[[-56.6   7.6 -54.5]
 [-45.5  23.7 -53.4]]
->
[[  7.6 -54.5]
 [ 23.7 -53.4]]

[[ 47.1  46.5 -39.6 -41.3]
 [ 38.5  40.0 -32.4 -33.9]
 [-35.6 -34.8  31.1  30.6]]
->
[[ 46.5 -39.6]
 [ 40.0 -32.4]]

[[  1.9  10.9   2.2 -11.4  -7.3]
 [  6.1 -42.7 -33.8  19.3  -0.7]
 [ 28.5   0.9 -22.4 -13.0   1.2]
 [-26.4 -26.3  13.0   3.2   0.2]]
->
[[ 10.9   2.2]
 [-42.7 -33.8]]

[[-14.3   9.6  22.6]
 [  1.8  49.9  55.2]]
->
[[ 9.6 22.6]
 [49.9 55.2]]

[[-10.7 -45.4  32.1]
 [-19.3 -20.8  11.5]]
->
[[-45.4  32.1]
 [-20.8  11.5]]

[[-11.1 -27.2  50.5   9.6]
 [ -6.5   5.1 -19.2 -18.0]
 [  1.4   4.5  -8.6  -3.0]]
->
[[-27.2  50.5]
 [  5.1 -19.2]]

[[ -5.0   7.4   0.9]
 [-12.6   3.8 -42.4]
 [-15.7  -7.5 -30.9]]
->
[[  7.4   0.9]
 [  3.8 -42.4]]

[[-11.0 -55.9  29.3   3.9  -9.8]
 [ 29.5 -46.7  24.0   2.1 -22.5]]
->
[[-55.9  29.3]
 [-46.7  24.0]]

[[ 15.7 -27.1  52.3]
 [ -2.3   8.9  -7.0]]
->
[[-27.1  52.3]
 [  8.9  -7.0]]
---
[[ -3.3 -28.8   7.0   8.2  13.1]
 [ 12.1 -26.3  -0.1  28.7   7.0]
 [-18.7  31.3  12.8 -50.0 -20.8]]
->
[ -3.3 -26.3  12.8]

[[49.7 28.4]
 [ 1.3 -6.0]]
->
[49.7 -6.0]

[[-22.0 -19.4 -21.4  19.5 -15.7]
 [-17.1 -15.7 -14.2  16.7  -6.1]
 [ 37.3  38.1  40.6 -34.9   0.7]
 [-36.7 -38.4 -39.2  54.3  -9.7]]
->
[-22.0 -15.7  40.6  54.3]

[[-10.0   4.1  52.8]
 [ 28.4  -4.2  -4.0]
 [ 34.1 -15.0 -52.6]
 [-35.4   4.4  20.5]
 [-55.4  12.6  14.0]]
->
[-10.0  -4.2 -52.6]

[[-44.3   1.2  13.6]
 [ 13.6  23.9  26.8]
 [ -6.9  -7.0  34.5]
 [ -2.0  -1.4  31.5]
 [ -6.1  29.9   8.9]]
->
[-44.3  23.9  34.5]

[[38.9 50.0 49.4]
 [30.6 11.8 -6.2]]
->
[38.9 11.8]
